Each row has a hidden trait or not; one of two labels after the row says which. A new part has a new trait and new labels.
In the rows, 128 means zero.
[112 126 126  92 144 140 119 142 125 117 181  94 127 137 125 116 106 123
 180 159 140 131 128 119 139 132  69 103 162 150 120 114 174 137 132 115
 112  86 129 126 131 128 178 136 140]
D
[107 123 128 120 123 131  71 141 113 130 164 122 144 141 135 134  90 122
 181 165 129 126 136 121 125 128 120 121 154 126 123 124 145 131 127 131
  78 114 128 109 129 141 171 127 149]
W
[136 123 126 114 119 124 188 136 115 139 189 103  49 141 114 132 105 123
 192  83 145 125 128 124 121 132 132 117 157 133 131 115 124 131 109 128
 108  85 102 107 136 137 160 155 134]
D
[122 119 136 122  97 128 167 149  95 134 185 104 191 121  97 115 102 122
 160 129 152 124 131 119 138 128  77 125 149 146 115 126 188 134 129 149
 151 117 124 158 135 125 162 162 122]
D
[111 124 103 119 105 112  80 138 116 150 129  99 138 108 100 119  96 122
 165 169 143 143 127 123 136 126 129 119 143 116 116 113 153 133 126 106
 122 112 122 120 135 126 156 148 138]
D
[ 88 125 116 105 124 132  99 150 121 130 214  90 178 122 114 110 103 122
 169 197 140 124 131 121 156 128  64  98 148 143 112  97 198 139 136 146
 122 111 127 142 131 127 153 132 140]
D
[112 114 161 149 128 116 100 137 112 131 137 115 140 138 124 128 121 125
 164 167 142 122 138 122 149 131 131 121 157 127 129 129 165 121 127 140
  94 117 142 124 131 139 163 141 135]
W
[ 95 108 153 160 132 109 114 144 128 127 255 136 111 163 152 138 120 119
 172 139 116 102 153 124 152 133 119 131 156 126 145 111 114 123 136 184
 114 125 115 124 126 151 177 138 144]
W
[116 135 118 133 125 122 223 157 119 139 162 101  99 134 151 132 121 126
 132 133 120 131 128 120 124 132  78 118 151 119 120 109 135 131 148  96
 173 113 110 124 130 131 119 151 113]
D
[122 125 127 139 132 124  96 141 111 117  97  78 188 104  96 116 119 121
 165 142 150 136 131 122 150 129 113 103 154 163 117 117 216 135 131 100
 128 111 129 140 132 112 156 153 127]
D
[117 112 122 141 130 110 109 132 107 119 128 124 215 118 131 124 114 118
 159 136 151 125 131 124 126 128 115 125 146 136 124  95 205 127 128 121
 111 102 116 142 131 124 183 152 126]
D
[121 146 121  71 148 135 109 123  95 149 251  94   1 156 124 118 109 116
 160 108 136 142 125 118 135 131  93 115 155 162 111  75 140 130 158 133
 119 104 136 111 140 106 175 118 155]
W
[108 127 149 146 130 133 145 140 107 125  75 110 129 120 178 131 118 128
 157 179 149 128 126 122 110 128 161 121 150 124 117 106 190 126 119 111
  86 103 131 115 131 131 157 141 126]
D
[ 73 134 113 137 158 127 105 131 135 103 250  93 138 123 186 102 107 119
 144 255 137 123 127 123 150 129 113  96 134 135 116  28 230 140 142 153
 126  91 120 135 126 116 148 137 128]
D

Part 2:
[131 130 121 129 146 162 138 137 177  98 112 176 147 129 135 127 133 235
 131 129 125  73 140 192 138 175 157]
mifo
[120 132 137 127 112 145 134 181 135 126 134 131 128 130 126 125 141 139
 134 143 131 121 119 135 129 143 129]
mifo
[136 111 148 145  83 208 117 162 202  86 109 140 152 101 114  93 105 130
 160 175 126  82 111 165 122  66 125]
sipa
[127 112 120 121 112 117 138 168 167 111 110 136 128 126 139 147 143 177
 113 131 169  93  72 123 132 194 137]
mifo
[123 143 132 113 107 141 138 126 150 114 130 141 128 132 119 121 153 160
 132 141 138 121 125 116 148 161 116]
mifo
[140  99 145 130  94 126 139 213 169 143 134 145 137  98 101 130 206  63
 112 123 157 131 137 188 148 182 150]
mifo
[109 134 127 156 110 128 133 183 190 126 111 131 143 131 106 140 140 118
 122 149 158 135  84 135 118 121 124]
sipa
[119 146 131 105 123 147 133 134 167 103 137 148 127 133 150 110 139 213
 139 149 166  98  98 107 138 130 103]
sipa
[100 160 115 119 143 159 138 104 168 102 115 144 132 141 146 114 104 253
 137 149 160 119  99 109 131 103 105]
sipa
[135 133 146 101  95 141 141 150 164 101 143 152 129 130 125 115 165 177
 136 152 156  97 106 112 140 170 106]
mifo
[110 137 119 137 135 148 143 147 163 129 107 141 136 122 117 132 140 175
 122 137 149 140 122 154 130 133 134]
mifo
[130 109 130 123  94 142 133 182 191  99 114 145 136 116 135 125 141 175
 130 145 168  80  70 136 133 169 128]
mifo
[126 134 137 115 105 146 137 166 179 110 132 154 134 120 133 115 164 174
 130 144 170 110 100 138 140 153 117]
mifo
[119 140 150 129 103 160 137 255 160 120 121 121 117 167 132 147 186 165
 146 155  82 147 128 138 130 210 128]
sipa
[113 142 127 120 116 161 144 155 198 100 122 159 137 125 131 116 143 223
 132 150 171 105  93 136 136 143 114]
sipa
[143 119 146 107 111 152 131 179 208  82 145 174 141 132 145 107 163 207
 142 146 161  50  99 147 138 186 123]
mifo
[ 58 185  99 100  63 149 131 127 252  86  83 162 111 137 100 122  79 162
 129 135 131 110 146  89 240 223 119]
sipa
[146 106 179 144  61 255  96 157 205  73 126 138 160  93 109  52  93  73
 199 203  94  59 143 177 116   1 108]
sipa
[103 133 115 166 135 128 135 148 155 139  95 121 143 132 107 149 121 123
 117 134 137 148 121 163 118 117 143]
mifo
[128 113 120 131 148 163 139 143 193  96 108 177 151 131 134 126 136 243
 128 130 127  76 142 201 137 185 159]
mifo
[133 107 132 123  82 154 135 197 209  89 113 155 140 113 134 122 142 173
 133 152 172  71  66 139 132 169 125]
mifo
[144 108 147 106  87 152 121 175 182  88 135 143 130 117 146 112 144 150
 145 154 161  61  77 116 136 148 113]
mifo
[121 140 141  97 104 158 137 174 206  88 143 164 131 129 149  99 156 231
 141 157 184  79  78 111 145 152  96]
sipa
[130 125 141 110 101 142 135 174 167 117 147 148 134 115 127 108 133 143
 136 148 163  93  97 127 133 124 119]
mifo
[105 145 116 136 111 145 150 130 175 122  96 145 137 129  98 140 126 183
 122 138 139 141 129 146 150 170 134]
mifo
[126 120 125 121 112 130 138 102 159 127 142 156 148  89 114 101  91 135
 121 140 196  97  92 133 128  79 127]
mifo
[120 129 134 127 102 149 141 191 175 121 128 144 135 126 120 126 138 159
 133 148 142 111 104 145 130 137 129]
mifo
[130 121 137 114  92 146 141 165 190 110 143 162 143 101 121 102 123 169
 132 151 189  79  78 135 133 121 120]
mifo
[132 140 141  99 107 132 135 112 130 111 146 135 119 140 130 119 151 144
 136 140 142 110 128 101 146 149 110]
mifo
